Below are the code and all the weights of a small trained network. Each question names an input and a class and asks about switching units off, where a switched-off unit gives its printed mean instead of its output.

import numpy as np


def w(rows, s, z=0):
    codes = np.array(rows[::2]) - 128.0
    scale = np.full(codes.shape[1], s)
    scale[-1] = z or s
    return codes * scale


def f(y):
    return np.maximum(y, 0)


def log_softmax(a):
    a = a - a.max(-1, keepdims=True)
    return a - np.log(np.exp(a).sum(-1, keepdims=True))


def net(x, mask):
    res = np.array(x, float).reshape(1, 4) / 4 @ E
    y = f(res @ A[0][:, :-1].T + A[0][:, -1])
    res = res + np.where(mask, y, B[0][:, -1]) @ B[0][:, :-1]
    return log_softmax(res[-1] @ U[:, :-1].T + U[:, -1])


A, B = {}, {}
E = w([
[92,73,116,113,219,204,219,129,93,116,79,205],'x0',
[87,182,167,11,134,183,115,204,149,83,173,109],'x1',
[83,149,95,59,198,34,153,110,144,218,214,149],'x2',
[211,165,95,123,199,142,133,77,198,85,120,66],'x3',
],0.012)
A[0] = w([
[14,82,165,151,70,112,132,172,88,171,100,175,145],'neuron 0',
[65,118,14,71,178,69,173,92,125,192,255,181,148],'neuron 1',
[91,109,182,96,126,147,93,154,171,21,57,105,70],'neuron 2',
[109,77,93,191,104,99,128,112,83,168,87,140,231],'neuron 3',
[202,146,101,117,223,130,150,137,151,53,105,89,136],'neuron 4',
[128,192,210,39,166,158,105,203,151,94,123,207,172],'neuron 5',
[108,111,111,117,169,200,181,130,106,157,122,190,79],'neuron 6',
[184,73,59,163,138,131,121,36,123,140,59,154,156],'neuron 7',
[119,103,158,200,121,197,91,110,82,131,39,120,116],'neuron 8',
[120,132,118,142,219,90,157,97,201,120,154,82,157],'neuron 9',
[102,104,139,160,164,185,180,122,104,127,111,151,45],'neuron 10',
[148,113,131,106,189,194,173,122,169,126,137,168,31],'neuron 11',
[180,148,115,159,138,209,121,111,182,91,72,70,70],'neuron 12',
[131,102,100,219,128,46,133,67,138,138,103,208,3],'neuron 13',
[87,106,67,110,203,229,244,92,111,126,50,164,117],'neuron 14',
[183,124,59,128,163,139,144,65,192,113,109,97,241],'neuron 15',
[95,184,167,75,166,152,129,216,112,83,167,75,68],'neuron 16',
[110,78,155,182,20,182,155,161,72,68,117,147,185],'neuron 17',
[87,89,199,157,71,94,128,213,62,155,130,211,132],'neuron 18',
[182,187,186,160,33,69,36,87,187,107,204,125,118],'neuron 19',
[134,115,179,85,157,190,108,181,164,78,175,166,58],'neuron 20',
],0.0089,0.0031)
B[0] = w([
[225,232,91,76,152,173,85,223,214,159,161,250,212],'neuron 0',
[45,190,252,122,165,139,134,103,43,192,64,102,254],'neuron 1',
[156,164,174,134,199,99,177,66,96,157,81,127,182],'neuron 2',
[189,72,162,149,133,119,203,190,122,81,183,171,199],'neuron 3',
[243,187,97,35,168,160,120,207,197,104,121,184,196],'neuron 4',
[194,67,171,165,99,107,200,177,80,79,165,207,213],'neuron 5',
[121,110,160,156,52,96,62,186,150,154,39,77,185],'neuron 6',
[206,91,177,132,126,88,161,103,118,49,173,175,208],'neuron 7',
[72,161,232,67,107,176,147,87,90,160,114,113,196],'neuron 8',
[146,186,135,101,162,158,125,167,62,148,136,200,190],'neuron 9',
[100,72,120,200,17,81,77,153,205,167,62,84,172],'neuron 10',
[130,144,84,161,57,91,40,139,138,186,88,129,171],'neuron 11',
[73,186,213,62,158,225,120,119,74,174,97,120,196],'neuron 12',
[186,83,212,167,91,70,175,96,38,47,153,169,195],'neuron 13',
[123,100,83,174,52,79,82,178,205,215,86,99,229],'neuron 14',
[196,122,104,71,200,95,145,187,184,114,151,161,203],'neuron 15',
[121,2,162,179,75,103,178,186,34,49,129,160,203],'neuron 16',
[58,141,200,75,211,117,128,89,98,219,84,89,210],'neuron 17',
[238,163,86,54,195,167,68,209,147,114,205,196,212],'neuron 18',
[131,73,83,173,67,24,50,175,184,186,38,68,240],'neuron 19',
[175,77,137,178,82,87,172,95,76,95,160,185,181],'neuron 20',
],0.007,0.018)
U = w([
[139,71,81,173,6,49,26,155,171,178,96,78,86],'0',
[211,177,86,50,164,156,99,168,159,109,177,193,118],'1',
[173,10,166,187,80,97,218,110,60,42,191,166,25],'2',
[78,172,220,88,163,138,139,83,51,198,112,105,70],'3',
[154,105,136,90,152,124,118,150,146,131,159,147,215],'4',
[32,90,5,189,119,206,196,23,196,77,224,45,2],'5',
[18,103,1,210,131,212,148,35,191,65,212,68,2],'6',
[41,72,35,197,131,216,177,41,189,88,237,22,2],'7',
],0.0095,0.0066)

Each question gives the input, the list of numbers given to net, and the class t.
The units are the neurons (one row each of A and B). Each row of codes is followed by its name. A weight is (code - 128) times the scale printed after its matrix; where a second scale follows, it is the last column's (A, B and U).
mask holds one flag per neuron, in row order. A switched-off neuron (its flag False) gives its mean, the last column of its row in B, instead of its output. The means were averaged over made-up inputs and are rounded, as every weight is.
A unit's drop is (log p(t) with every unit on - log p(t) with that unit switched off) / (log p(t) with every unit on - log p(t) with every unit switched off).
The circuit of an input: a set's keep is (log p(t) with only the set's units on - log p(t) with every unit switched off) / (log p(t) with every unit on - log p(t) with every unit switched off). Starting from the 12 units with the biggest drops (on a tie, the unit counted first), units are removed one at a time, each time the one whose removal leaves the highest keep (on an exact tie, the one counted first), for as long as the keep stays at least 0.8.
units of the circuit, in order: the units of the circuit, biggest drop first
unit that matters most: the unit with the biggest drop
k most important neurons: the k neurons with the biggest drops, biggest first
drop when u is switched off: that unit's drop, to one decimal
input [-5,1,-6,-7], class 1: unit that matters most : neuron 18
input [4,6,-6,2], class 2: 3 most important neurons : neuron 5; neuron 20; neuron 1
input [-7,3,8,-6], class 3: 2 most important neurons : neuron 1; neuron 14
input [-5,-2,-8,-6], class 3: 2 most important neurons : neuron 17; neuron 8
input [6,6,-6,-6], class 0: 3 most important neurons : neuron 14; neuron 10; neuron 6
input [7,-4,-6,-4], class 0: 2 most important neurons : neuron 14; neuron 10
input [-4,7,2,-5], class 2: 2 most important neurons : neuron 16; neuron 5
input [6,8,7,-7], class 2: 4 most important neurons : neuron 5; neuron 16; neuron 20; neuron 4
input [-5,-4,7,3], class 3: 2 most important neurons : neuron 1; neuron 14
input [-3,-5,-5,2], class 2: 4 most important neurons : neuron 1; neuron 7; neuron 3; neuron 13
input [-4,-5,-2,5], class 1: 3 most important neurons : neuron 16; neuron 15; neuron 5
input [7,-2,3,-8], class 1: 3 most important neurons : neuron 0; neuron 18; neuron 19
input [-1,-6,7,-5], class 3: 3 most important neurons : neuron 1; neuron 5; neuron 16
input [-8,5,3,5], class 0: units of the circuit, in order : neuron 19
input [6,4,-8,-7], class 3: 2 most important neurons : neuron 17; neuron 8
input [5,7,-2,-3], class 2: 4 most important neurons : neuron 5; neuron 19; neuron 16; neuron 20
input [-2,-7,-5,5], class 2: 3 most important neurons : neuron 7; neuron 13; neuron 0
input [-1,3,-6,-5], class 3: drop when neuron 7 is switched off : 0.1
input [-6,5,6,-2], class 0: drop when neuron 13 is switched off : 0.1
input [-7,-1,-8,2], class 3: unit that matters most : neuron 12
input [-2,-4,0,-3], class 2: drop when neuron 3 is switched off : 0.3
input [-3,-7,-6,-8], class 1: drop when neuron 0 is switched off : 0.8
